Below is a small trained network, with its code and all its weights. Each question gives an input and a target symbol and asks what happens when units are switched off, that is, made to give their printed mean instead of their output.

import numpy as np


def w(rows, s, z=0):
    codes = np.array(rows[::2]) - 128.0
    scale = np.full(codes.shape[1], s)
    scale[-1] = z or s
    return codes * scale


def f(y):
    return y / 2 * (1 + np.tanh(0.7978845608 * (y + 0.044715 * y**3)))


def softmax(a):
    e = np.exp(a - a.max(-1, keepdims=True))
    return e / e.sum(-1, keepdims=True)


def log_softmax(a):
    a = a - a.max(-1, keepdims=True)
    return a - np.log(np.exp(a).sum(-1, keepdims=True))


def net(x, mask):
    ids = ['ΔΛβζηπ'.index(c) for c in x.split()]
    T = len(ids)
    res = E[ids] + P[:T]
    r = res
    for j in range(2):
        rows = slice(2 * j, 2 * j + 2)
        q, k, v = (r @ M[0][rows].T for M in (Q, K, V))
        z = softmax(np.where(np.tri(T) > 0, q @ k.T / 2**0.5, -1e9)) @ v
        o = O[0][rows]
        res = res + np.where(mask[j], z, o[:, -1]) @ o[:, :-1]
    y = f(res @ A[0][:, :-1].T + A[0][:, -1])
    res = res + np.where(mask[2:6], y, B[0][:, -1]) @ B[0][:, :-1]
    return log_softmax(res[-1] @ U[:, :-1].T + U[:, -1])


Q, K, V, O, A, B = {}, {}, {}, {}, {}, {}
E = w([
[133,112,142,132,93,74,101,17],'Δ',
[179,121,94,116,142,120,65,205],'Λ',
[212,95,103,109,166,86,114,151],'β',
[90,78,161,180,152,203,152,104],'ζ',
[36,103,218,50,106,173,133,146],'η',
[1,107,96,167,198,135,119,123],'π',
],0.024)
P = w([
[148,206,248,160,118,87,142,161],'0',
[151,145,217,150,124,73,125,186],'1',
[144,131,182,128,124,96,124,174],'2',
[150,101,153,127,131,107,108,166],'3',
[145,85,118,118,118,114,108,148],'4',
[143,68,80,105,117,118,118,130],'5',
[141,54,46,114,93,107,125,130],'6',
[137,36,12,121,82,108,130,121],'7',
],0.013)
Q[0] = w([
[156,238,155,91,123,165,140,76],'head 0',
[81,185,107,155,87,163,117,58],'head 0',
[146,108,112,93,130,190,87,241],'head 1',
[209,73,95,133,172,11,7,105],'head 1',
],0.011)
K[0] = w([
[126,213,191,183,130,119,139,169],'head 0',
[178,233,145,163,128,79,103,131],'head 0',
[138,64,86,122,121,121,232,115],'head 1',
[123,112,8,186,142,146,91,109],'head 1',
],0.013)
V[0] = w([
[200,127,53,178,60,95,174,110],'head 0',
[151,131,171,245,128,212,208,105],'head 0',
[58,254,124,183,228,100,81,196],'head 1',
[226,155,142,128,95,200,137,147],'head 1',
],0.0067)
O[0] = w([
[188,156,220,107,146,191,104,154,3],'head 0',
[133,68,128,146,61,193,249,162,47],'head 0',
[119,150,10,61,116,241,76,76,181],'head 1',
[114,118,126,255,158,112,13,220,18],'head 1',
],0.0082,0.0042)
A[0] = w([
[139,117,124,185,171,83,200,164,2],'neuron 0',
[173,108,161,146,122,108,84,208,22],'neuron 1',
[98,145,123,72,230,68,103,169,150],'neuron 2',
[97,105,161,206,177,1,98,225,65],'neuron 3',
],0.0091,0.0024)
B[0] = w([
[134,65,96,154,126,171,2,159,161],'neuron 0',
[110,63,225,61,223,137,126,95,185],'neuron 1',
[191,225,171,116,67,180,107,100,212],'neuron 2',
[110,168,27,146,171,97,192,152,253],'neuron 3',
],0.0084,0.015)
U = w([
[83,171,134,128,88,10,223,164,200],'Δ',
[101,139,126,138,92,100,2,182,238],'Λ',
[130,170,143,95,217,121,174,175,4],'β',
[107,70,111,148,149,134,136,191,213],'ζ',
[63,188,20,180,153,87,176,172,3],'η',
[188,154,62,98,57,118,141,166,147],'π',
],0.0062,0.0024)

Each question gives the input, a string of symbols that net reads in full, and the target symbol t.
The units are the heads (2 rows each of Q, K, V and O) and the neurons (one row each of A and B). Each row of codes is followed by its name. A weight is (code - 128) times the scale printed after its matrix; where a second scale follows, it is the last column's (O, A, B and U).
mask holds one flag per unit, heads first, then neurons. A switched-off unit (its flag False) gives its mean, the last column of its rows in O or B, instead of its output. The means were averaged over made-up inputs and are rounded, as every weight is.
A unit's drop is (log p(t) with every unit on - log p(t) with that unit switched off) / (log p(t) with every unit on - log p(t) with every unit switched off).
The circuit of an input: a set's keep is (log p(t) with only the set's units on - log p(t) with every unit switched off) / (log p(t) with every unit on - log p(t) with every unit switched off). Starting from all 6 units, units are removed one at a time, each time the one whose removal leaves the highest keep (on an exact tie, the one counted first), for as long as the keep stays at least 0.8.
units of the circuit, in order: the units of the circuit, biggest drop first
most important unit: the unit with the biggest drop
top k neurons: the k neurons with the biggest drops, biggest first
which heads matter: for each layer, one digit per head in row order, 1 if its drop is at least 0.15 and else 0, layers parted by /
drop of u: that unit's drop, to one decimal
input Λ β β Δ, target Λ: units of the circuit, in order => (head 1; neuron 3)
input η β Δ π β β η, target Λ: units of the circuit, in order => (neuron 3; head 0)
input π β β β Λ, target β: most important unit => neuron 1
input Δ π β, target π: top 2 neurons => (neuron 3; neuron 1)
input β η ζ β Δ Λ, target β: units of the circuit, in order => (neuron 1; head 1; head 0; neuron 0)
input β Δ Λ ζ Λ Λ, target ζ: which heads matter => 11
input η β ζ β Λ β β, target β: units of the circuit, in order => (head 0; head 1; neuron 1)
input β β Δ ζ ζ π η, target Δ: which heads matter => 01
input Δ ζ Λ, target ζ: top 2 neurons => (neuron 2; neuron 1)
input π β π, target Λ: units of the circuit, in order => (neuron 3; head 1)
input η π β η β β π η, target Λ: drop of neuron 3 => 0.9
input π β β η β, target η: drop of neuron 3 => 1.2
input β π β ζ ζ η β, target η: drop of head 1 => 0.8
input ζ β π Λ β β ζ, target Λ: drop of head 1 => 0.3
